Each row is shifted at random along 6 fixed directions that mean nothing.
Known rows, with every step that occurs
vodeb-nobi-fulig-kelum: [ -27  228 -162  146  -50  -19  -46   92 -121  255  142  -52 -136 -269
   35  -47 -119  242 -103 -180  261   22  290   -6  276    1  -66   34
 -259 -145   27  241   60 -109   70   43 -300   -1 -145   41    5]
vodeb-kuvuk-tadib-dazag: [ 104   52  -56    5  -63  123   40 -157 -150  -55   10 -181   15 -390
   71  131   59   30 -172  -13 -126  -47   63  -49   -8  -13  -53  -80
 -204  -37  -36  -40  125  -70 -103 -141 -240   84  -43  -21  -53]
fulig-sogos-nobi-vesilez-dazag-tadib-vodeb: [  59   51   16   10  -27  103   58  101   22  278  189   58  -76  189
   62 -101 -131  151  -13   51   81   26   82  248   58  119  -43  -15
 -181 -310   50   -7   41    4  -60 -103 -121  -14 -155  146   -9]
kuvuk-vesilez-dazag-vodeb-sogos-nobi-fulig-kelum: [ -46 -131  227  -48   92   66  -15   28   63  -12 -250   18  -59  126
  -48 -250  -85   16  107  113  -85 -112 -113   79 -126  -18  150  400
  100  328 -128   34   57  -44   65   83 -104 -167  -23   84 -187]
vodeb-nobi-kelum-vesilez: [ 119  106  -73   69  -92   80  -98    9 -144   15 -167 -260 -209 -313
  -49  195   29    0 -247 -215   19  223  109 -118   95 -171   23   47
  -63  253  -38  133  -14 -170   47   28 -141   89   92 -115   12]
nobi-kelum-vesilez-kuvuk-tadib-dazag-vodeb: [  77  -80  172   69    2  -61   -5  -21   39  -55   -5 -113   47   -9
   -4   57  -91 -128   24   64 -139   53 -134 -184   95  -77   60  -62
  -22  183  -83  -29  -92   38  -25  -85  239  119   19  -26   39]
kuvuk-vesilez-sogos-nobi-fulig-kelum: [  56  -46   47   89  102   65  -39  -89  194  -58  422   83  325  142
  -72 -106  -69  167  179  219  120  -69 -156  264    6   82   70  130
  113 -226   10  -17  -44  157 -120   36  100  142 -130  141 -143]
sogos-nobi-kelum-vesilez-dazag-tadib-vodeb: [ 319  227  215  148 -125  189 -128  249  -35  157  -65 -273  -38   54
   13  106   30  -88 -217  -15  -91  418 -111  217  172  -80  197  213
  -12  162  182  -35  -33 -261  -68  -64  -46  230  -25  -16 -180]
vodeb-nobi-kelum-vesilez-dazag-tadib: [ 131   57  -24 -299 -125  -45  -75 -153  -53   83 -547 -269  -26  318
  -25  345  167 -379 -264 -495 -125  296  182  -67   72 -289 -126 -205
  -88   92  147   34 -202 -192   14  250  152 -280  309 -163  231]
kelum-vesilez-dazag-tadib-vodeb: [-165  -41  174  330  190  -48   59  210   80 -228  242  268 -167 -406
  -72  -71 -297  306  144  347  236 -390 -310 -182 -162  228  343   67
  240  301 -258  -23  142  199   51 -210  142   62  -11   97   57]
vodeb-sogos-nobi-vesilez: [-230 -195  -52  150   91  -12  142  -12  -56 -221  -54  285 -337 -423
  -68   -1  -10  410  110  119  289 -296   45 -247 -427  268   25  -12
  310  200 -292   77  162  284   96  -35  -48   -4  107   56   45]
vodeb-sogos-nobi-vesilez-dazag-fulig: [ -79  -72   75   62   26  -38   56   15  101   39   79  174  -91  -96
  -28   56   34  371  111   55  354  -76   57   22 -155  227   90   13
  177  -31 -104   58  -63  124   62   49  146  -36    3  176   85]
kuvuk-tadib-vodeb-sogos-nobi-fulig-kelum-vesilez-dazag: [ -23  142   33  214  146 -111 -276  241   39  258  380 -158  -39 -170
 -129 -101 -140  290   65  258  376 -337   32  219  359   51  203  205
   -9   -3  -37  134  179 -183  128 -193 -310   71 -599   37 -119]
fulig-kelum-vesilez-nobi: [ 142  185 -110  184 -133   50   15  -80  -72 -397    3   44  228 -119
  -21  -29  -89  -18 -158  -80  -51  172 -244  110  -60  -83   43 -106
  119   30   78  -29   59  105 -234   59   24  228  146  -24    5]
kelum-nobi-fulig-kuvuk-vesilez: [-224   61 -212  -92  105 -145  -55  -17  -87 -160  -74  135  -12  -87
  -92   51  131 -131   17 -119  104 -138  101 -105   24 -135  -43   96
  283  306   18  109  -12   -3  177  193  -93  -37  151 -155  172]
fulig-kuvuk-vesilez-dazag-tadib: [ -79 -114 -116 -120  215  -85  -34  -69  -51 -264  -60  125 -142 -197
  -87 -152  -62   26   22  117  -25 -234  -17  -63  -96   10  -14  274
  260  393 -149   15  113  102  181   41 -142   -3   78  -64   11]
fulig-sogos-nobi-vesilez-kuvuk-tadib: [ -43 -187 -157 -381   99 -115   55 -377   63 -278 -152  149  307  438
 -108  136  193  -36   44  -45  135 -273   13  360 -330    8  -93  -95
  505   74  134 -128 -159  226   23  250  119 -195  252  -12   76]
sogos-nobi-fulig-kuvuk-tadib: [ -45   60 -122 -158   37 -130    7 -108   20   59   74  130  285  336
   -7   82  134  -65   59  -57  184 -191  148  322  -63   36  -67    5
  187 -105  325  -43 -127   38   86  141    5 -108  107    0  -12]
kuvuk-vesilez-nobi-kelum: [  64  -26  -44  136  -56  174    0   17   91 -164  261   -3   71  -51
  -51   10  -56  -33  101   44 -116  160 -190 -155  -43  -19  -40   16
   69  -62 -104   28   12   63 -190  -11  129  145    9  -37  -35]
sogos-nobi-vesilez-kuvuk-tadib-vodeb: [  25  -69  115   14 -104  123   55   -1  -24 -119 -186  -19   62  169
   35  -39  166 -187    0   96 -321  102 -229   47 -243    3   82   20
  128   75  134 -171  -32  -36 -102  -75   45   94  187  -51 -303]
kuvuk-tadib-vesilez-dazag-fulig-nobi: [ -98   45 -204 -143  193 -129 -267  101  149  131  299 -105  107  143
 -160   27   37  -22  114   29  263 -230  103  185  294  -86  105   99
   60 -138   80  -43   57 -132  195   97  -96 -197 -279 -107   93]
dazag-vesilez-sogos-nobi-fulig: [  93  140  -86  -29   17  -61  -50  115 -175 -271 -137    8  103  146
  -17  243  344  123 -184 -142   89  527   79  111    1  158 -191  -28
  387  -58  175  -31 -165  -11  -31  282  305  195  254 -125  215]
vodeb-kuvuk-tadib-dazag-fulig-nobi-kelum: [ 202  -60  112 -195 -174  149  184 -235   42  185 -114 -177  215  106
  195   57  -30 -168  -46 -157 -296   35   59  177  -46  -99  -36 -116
 -467 -178  180  -99  -91  -75 -145  -48 -120 -145   29  138 -147]
kuvuk-tadib-vodeb-sogos-nobi-vesilez-dazag-fulig: [-231  126 -145   75  149 -284  -94  266 -111 -143  116  122 -117 -139
 -145  157  115  286   34   67  438 -232  114 -102  -55  300 -111 -195
  419  -15   -9  125  120   54   96    2  -35 -110 -117  -62  263]
vesilez-dazag-fulig-kuvuk: [  10  121   46   -5  -64  -46  155  -33   33 -121   40  273  182   64
   98  -84  -62   67   25   -2   28   85  -87  100 -118  143   37  -55
   33 -125  102  -43 -176  126  -53   62  207  -68  179  156  111]
tadib-vesilez-nobi-kelum: [ 150  113  -73  146 -131  121 -207   96  -31 -131   25 -256  -55 -252
  -62  125  122   96 -123 -114  -46  325  -13  -16  191 -116  162   57
   90   71   16    4  109 -114  -76   57 -103  191  -87 -149  -85]
kuvuk-tadib-vodeb-nobi-sogos: [ 281  -50   29 -454  -60   74  -26 -273   12   65 -116 -236  586  616
  -14  378  156  -71  -55 -265  -27 -294  192  626 -102 -117   -4 -218
  -30  -99  557 -214 -191  -88 -220  146 -129 -398   22   -3 -117]
kelum-nobi-vesilez-kuvuk-tadib: [-161 -100  -14   60  -49   87  147  -14   37 -120   23  131   20  -51
   39  -90   -3 -305  134   83 -266   29 -274 -348  -96 -102    2  -95
  -43   62 -124  -63  -78   46  -84 -147  184  157  159  -76  -36]
sogos-nobi-fulig-kelum: [ 216  166   88   64 -238  195  209 -104   54  117  104   91  426  334
  177  -72  -80  -19   -3  -89  -83  142  -71  427 -103   72   36  -52
 -207 -356  394  -90 -136   67 -272   23   -2   77  112  206 -282]
sogos-nobi-vesilez-dazag-tadib: [  94  -91  179  -66  -61  252   73   66  119  157 -178   -2  -60  228
   54 -109  -14 -142   22   17 -241  156 -132   60  -98  -30  179  244
  -88  118   65 -135  -69  -90  -26  -59   15   17  151   53 -230]
nobi-vesilez-kuvuk-tadib-dazag-fulig: [  -2  -48    1   61  -18   62  -20  147 -127  -80 -293 -159 -323 -347
   41 -224   84 -152 -121  110 -512  389 -118 -474  107  -52  -50  202
 -136  287 -217   18   48 -193   52 -229 -130  362  -59 -167 -132]
kuvuk-vesilez-dazag-tadib: [ 277   79   62   -8   58  219  -44   30   95  -44  288 -120  239   19
  -30   33  -88   83  -22  120  -56   94 -187  221  119   61  105  258
   26   45   77  -85  -56  -71 -176  -51   31  217  -91   67 -143]
tadib-vodeb-sogos-nobi-kelum-vesilez: [-101  157  124  742  -66   32  154  359 -121  -10  646  226 -311 -732
   57  -37 -312  666  105  360  421 -173 -111 -186 -148  482  100 -255
  -56 -295 -238  163  298  252 -154 -409  -53  303 -278  242  -44]
fulig-vesilez-kuvuk-tadib-dazag-vodeb-sogos-nobi: [  32   73  -42   43  -64  -20  141  -56 -259 -360 -274  -29  114   15
   57  -97  132  -57 -176   31 -259   74 -234  215 -273  126 -143  -40
  128    6   57 -130  124  -26 -145    8  -62  108  182   -2 -217]
vodeb-sogos-nobi-kelum: [ 154   -5  110  243 -107  230  130   26  -46  112  117    8 -162 -326
   80  -24 -108  315  -12  104  113   77   30   29 -143  149   40   82
 -145  -55 -127   61   61   65  -90 -167 -124  190 -143  145 -173]
nobi-kelum-vesilez-dazag-tadib: [  59 -136   81 -150   18  -60   46 -131   95 -226 -365   37   12  128
  -56  144  -82 -159   -8 -141 -106  -16 -107 -209 -143  -70   91  -87
  217  395  -39  -22 -149  158    7   99  265  -94  281  -68  146]
dazag-fulig-kuvuk-tadib: [ -29  -54   30  162  -18   76  318   96   69  252  454  290   38 -139
  282 -386 -351   37  198  308 -151  -71  -44  -80  -57  175 -162  -16
 -607 -421  -29  -43   -8  125  -40 -360    2  138 -190  204 -133]
nobi-kelum-vesilez-dazag-tadib-vodeb: [ -89 -260  203  -33   72  -24  -20   18  193  116 -201   32 -266   93
  -26  -68 -245 -140  155   23 -137 -228  -51 -344   -1 -130  195  -17
 -111  259 -220    0   17   95  135  -48  141 -249   -7  -41   53]
nobi-vesilez-kuvuk-tadib: [ -78  -80 -228  -77   47 -162  -94  -88    9 -130   97   13   68   39
  -67   90  116  -69   45    9  -64   21    5 -303  127   27 -162 -196
  156  -58  -10  -22 -120   79    6   -5  245  201   47 -162  105]

Rows
[ -79   -8  145   32  -22  113   16  178  -63  -59 -287  -18 -257 -278
   16    0   12  -21  -54  -36 -126   22 -120 -207   -6  -78  246  170
   84  515  -99   23   50 -123   42  -50 -141   31  143  -31  -60]  kelum-nobi-vesilez-dazag-tadib-vodeb-kuvuk
[ -31 -174   62 -134   16  -47   48  -64  181  283   91  115    9  341
  125 -194  -20 -236  154   55 -187  184  107  -47   37 -102 -211   -4
 -350 -368  -21  -23 -139   53  102   62  229 -110  -23   63   52]  dazag-fulig-kuvuk-vesilez-sogos-nobi-kelum
[ -99 -172  295   69   42   26   75   18   79  241  115   50 -135   32
   44  -24  -39  225  156   65  123 -200  122   19   14   77  144   -7
 -182 -118 -140  -84   67   71   46   12   97 -228  -49  197   73]  tadib-dazag-vodeb-sogos-nobi-vesilez-kuvuk
[ -15  109 -130  197  -55  -27  -29   34 -175  -62   97 -132 -112 -592
   67  -10   25  227 -124  132   21   74   18 -130   73  106  -86    0
  -82  -40 -150  143  167 -103  -34 -240 -267  306 -257  -20 -104]  vodeb-kuvuk-tadib-vesilez-nobi-fulig-sogos
[  48  285  -37 -156  127 -329 -276  142  -53  165   27  -32   88  261
 -109  313  200  290 -118 -198  572  -85  366  397  350  131   17  -15
  376  -20  306   81  -95 -115  169  310   35 -212 -117   10  320]  vesilez-dazag-tadib-vodeb-sogos-nobi-fulig-kuvuk
[ -81  -70   51  -47   80  -23  208   21  -95 -210  -52  101   90   -9
  -29   99    2  142   54   18  102 -303    4   57 -312  235  -52 -122
  179  112   52  -76   99  155  -93  -65  -86 -150  131   71   80]  kuvuk-tadib-dazag-vodeb-sogos-nobi-vesilez
[ 110  180   64  197 -195   95  177  -12 -159 -288  -85  -90  112 -544
  165  -63  -29   19 -167   72 -190  240 -291  -46 -135   85   38  -57
 -106   76  -27   32   84  -39 -225 -220 -155  315   58  104 -232]  vodeb-kuvuk-tadib-vesilez-dazag-fulig-kelum-nobi
[ 280  240  -35   -1 -104   47 -148   69 -206   91   30 -295   14  -88
   23  -22    5  -18 -254 -109 -126  403   94  214  325  -98  -89  254
 -148  104  161  109  -61 -271  -27   -3 -216  249  -48    2 -115]  fulig-kuvuk-vesilez-dazag-vodeb-nobi-kelum
[ 203  218 -140  -70 -129   16  -77 -148    9  -64  193 -199  409  149
  -28   69   31 -167 -115 -237  -24  183  -49  250  378 -208  -17 -154
  -63 -149  240  -17  -77  -48 -211  117  -46  197   -8    3   23]  fulig-kelum-nobi-vesilez-kuvuk-tadib-dazag
[ 111  177 -104 -114  -37 -129  -18   12   39  -58  103    3  368  191
   48   48   79  -97  -56 -137   83  264   -7  163  240  -72 -124  -78
   71  -63  249    7 -215  -17  -59  206  174  151   65   12  112]  dazag-fulig-kelum-nobi-vesilez-kuvuk-tadib
[ 132  200  -68  -79 -103 -163  -49 -159  -97  -75  -80 -101  304  102
  -28  237  262  169 -131 -143  239   76  117  410  -21  148  -47 -131
  221 -172  296   34 -115  -50  -82   87  -13   63  -45   65    5]  vodeb-sogos-nobi-fulig-kuvuk-tadib-vesilez-dazag
[ -11  100  -93  293  -33   52  114  100 -179 -102   85   62 -259 -338
   34 -216 -119  -72 -109  262 -102  283 -187 -216 -128   72 -227    5
  -34  -81 -303  123  116   32  -37 -309  -79  388 -110  -38  -13]  fulig-sogos-nobi-kelum-vesilez-kuvuk-tadib
